Below is a small trained network, with its code and all its weights. Each question gives an input and a target symbol and asks what happens when units are switched off, that is, made to give their printed mean instead of their output.

import numpy as np


def w(rows, s, z=0):
    codes = np.array(rows[::2]) - 128.0
    scale = np.full(codes.shape[1], s)
    scale[-1] = z or s
    return codes * scale


def norm(h):
    return h / np.sqrt((h * h).mean(-1, keepdims=True) + 1e-5)


def f(y):
    return y / 2 * (1 + np.tanh(0.7978845608 * (y + 0.044715 * y**3)))


def softmax(a):
    e = np.exp(a - a.max(-1, keepdims=True))
    return e / e.sum(-1, keepdims=True)


def log_softmax(a):
    a = a - a.max(-1, keepdims=True)
    return a - np.log(np.exp(a).sum(-1, keepdims=True))


def net(x, mask):
    ids = ['ΘΠΨαβγεζηλμξστ'.index(c) for c in x.split()]
    T = len(ids)
    res = E[ids] + P[:T]
    q, k, v = (norm(res) @ M[0].T for M in (Q, K, V))
    z = softmax(np.where(np.tri(T) > 0, q @ k.T / 2**0.5, -1e9)) @ v
    res = res + np.where(mask[0], z, O[0][:, -1]) @ O[0][:, :-1]
    y = f(norm(res) @ A[0][:, :-1].T + A[0][:, -1])
    res = res + np.where(mask[1:13], y, B[0][:, -1]) @ B[0][:, :-1]
    return log_softmax(norm(res)[-1] @ U[:, :-1].T + U[:, -1])


Q, K, V, O, A, B = {}, {}, {}, {}, {}, {}
E = w([
[83,112,107,110,126,156],'Θ',
[83,112,147,115,133,164],'Π',
[85,96,97,121,113,143],'Ψ',
[74,102,66,88,126,129],'α',
[91,70,111,126,124,129],'β',
[176,95,95,191,10,32],'γ',
[46,131,186,92,139,166],'ε',
[102,137,243,157,109,189],'ζ',
[127,136,7,118,54,60],'η',
[117,205,55,114,42,170],'λ',
[205,68,144,56,128,127],'μ',
[108,200,91,44,145,45],'ξ',
[40,208,170,170,79,75],'σ',
[176,109,208,153,1,186],'τ',
],0.0096)
P = w([
[115,108,52,195,241,206],'0',
[82,78,86,156,183,181],'1',
[94,81,125,152,159,152],'2',
[89,74,138,113,134,128],'3',
[100,88,155,85,113,102],'4',
[90,97,166,49,92,91],'5',
[79,100,181,1,66,71],'6',
],0.0062)
Q[0] = w([
[7,84,169,98,80,96],'head 1',
[84,110,104,45,38,184],'head 1',
],0.012)
K[0] = w([
[191,175,151,93,1,93],'head 1',
[144,156,217,73,106,54],'head 1',
],0.0091)
V[0] = w([
[232,37,130,91,137,201],'head 1',
[141,191,120,215,2,186],'head 1',
],0.008)
O[0] = w([
[189,115,150,3,116,154,3],'head 1',
[106,145,114,139,61,158,232],'head 1',
],0.017,0.0033)
A[0] = w([
[161,38,121,112,95,160,70],'neuron 1',
[87,66,168,141,108,182,250],'neuron 2',
[62,128,188,77,92,65,202],'neuron 3',
[55,153,145,193,88,149,121],'neuron 4',
[103,190,196,103,137,156,76],'neuron 5',
[73,113,136,80,157,153,84],'neuron 6',
[208,100,127,56,194,91,37],'neuron 7',
[114,197,112,110,182,110,221],'neuron 8',
[201,203,72,185,94,154,88],'neuron 9',
[122,107,72,108,72,81,76],'neuron 10',
[106,79,105,176,137,111,184],'neuron 11',
[169,129,130,1,76,148,235],'neuron 12',
],0.0094,0.0027)
B[0] = w([
[117,119,62,203,122,196,140],'neuron 1',
[155,173,60,95,176,102,203],'neuron 2',
[193,78,15,181,135,213,175],'neuron 3',
[142,149,75,52,97,52,254],'neuron 4',
[209,91,76,177,242,169,126],'neuron 5',
[147,63,204,119,141,221,145],'neuron 6',
[46,134,117,180,7,56,160],'neuron 7',
[149,229,222,77,1,139,142],'neuron 8',
[48,92,155,24,204,125,151],'neuron 9',
[206,137,129,89,197,225,158],'neuron 10',
[251,104,189,80,165,120,191],'neuron 11',
[245,213,145,238,85,26,183],'neuron 12',
],0.0057,0.0089)
U = w([
[176,218,185,146,41,186,96],'Θ',
[64,50,149,68,141,94,172],'Π',
[115,31,124,179,92,179,165],'Ψ',
[148,134,33,55,208,50,26],'α',
[96,115,176,114,98,149,117],'β',
[35,182,80,34,83,172,133],'γ',
[127,121,121,120,119,114,54],'ε',
[207,157,167,63,142,70,158],'ζ',
[153,189,122,129,231,13,143],'η',
[75,155,125,244,96,90,155],'λ',
[125,141,220,136,114,145,172],'μ',
[112,111,166,115,208,124,254],'ξ',
[110,45,149,179,89,50,45],'σ',
[195,176,95,195,206,201,114],'τ',
],0.011,0.0053)

Each question gives the input, a string of symbols that net reads in full, and the target symbol t.
The units are the heads (2 rows each of Q, K, V and O) and the neurons (one row each of A and B). Each row of codes is followed by its name. A weight is (code - 128) times the scale printed after its matrix; where a second scale follows, it is the last column's (O, A, B and U).
mask holds one flag per unit, heads first, then neurons. A switched-off unit (its flag False) gives its mean, the last column of its rows in O or B, instead of its output. The means were averaged over made-up inputs and are rounded, as every weight is.
A unit's drop is (log p(t) with every unit on - log p(t) with that unit switched off) / (log p(t) with every unit on - log p(t) with every unit switched off).
The circuit of an input: a set's keep is (log p(t) with only the set's units on - log p(t) with every unit switched off) / (log p(t) with every unit on - log p(t) with every unit switched off). Starting from the 12 units with the biggest drops (on a tie, the unit counted first), units are removed one at a time, each time the one whose removal leaves the highest keep (on an exact tie, the one counted first), for as long as the keep stays at least 0.8.
circuit, biggest first: the units of the circuit, biggest drop first
unit that matters most: the unit with the biggest drop
k most important neurons: the k neurons with the biggest drops, biggest first
drop when u is switched off: that unit's drop, to one decimal
input Π β Ψ Π ε β ε, target ξ: circuit, biggest first	[head 1; neuron 4; neuron 6]
input σ λ τ Θ α, target Θ: circuit, biggest first	[head 1; neuron 12]
input α τ Π ε α ζ, target τ: circuit, biggest first	[neuron 5; neuron 3]
input Θ ξ η, target η: circuit, biggest first	[head 1; neuron 11]
input σ Ψ ζ λ λ γ ξ, target γ: 3 most important neurons	[neuron 12; neuron 8; neuron 11]
input α λ μ η ε η, target α: 2 most important neurons	[neuron 12; neuron 10]
input λ Ψ Ψ, target γ: circuit, biggest first	[head 1; neuron 12]
input ζ ζ σ η ζ Θ, target α: unit that matters most	neuron 2
input μ λ β ξ Π η β, target α: 2 most important neurons	[neuron 12; neuron 3]
input γ γ Ψ ζ ζ, target τ: circuit, biggest first	[neuron 5; neuron 2]
input η β Θ α ζ λ ζ, target γ: circuit, biggest first	[neuron 12; neuron 2]
input Θ γ λ η Θ Ψ Θ, target Ψ: 2 most important neurons	[neuron 3; neuron 4]
input Ψ Ψ λ, target γ: 2 most important neurons	[neuron 9; neuron 12]
input ε Ψ Π Ψ, target Ψ: 4 most important neurons	[neuron 4; neuron 6; neuron 7; neuron 1]
input Π Ψ Ψ, target Ψ: 4 most important neurons	[neuron 4; neuron 6; neuron 1; neuron 7]
input σ γ α, target γ: most important neuron	[neuron 12]
input σ Ψ Ψ ξ Π η, target η: 2 most important neurons	[neuron 11; neuron 7]
input Ψ λ Ψ σ Θ, target λ: drop when head 1 is switched off	4.1
input λ μ Ψ α, target ζ: drop when head 1 is switched off	0.8
input ε Π ξ η Ψ, target η: drop when head 1 is switched off	0.9
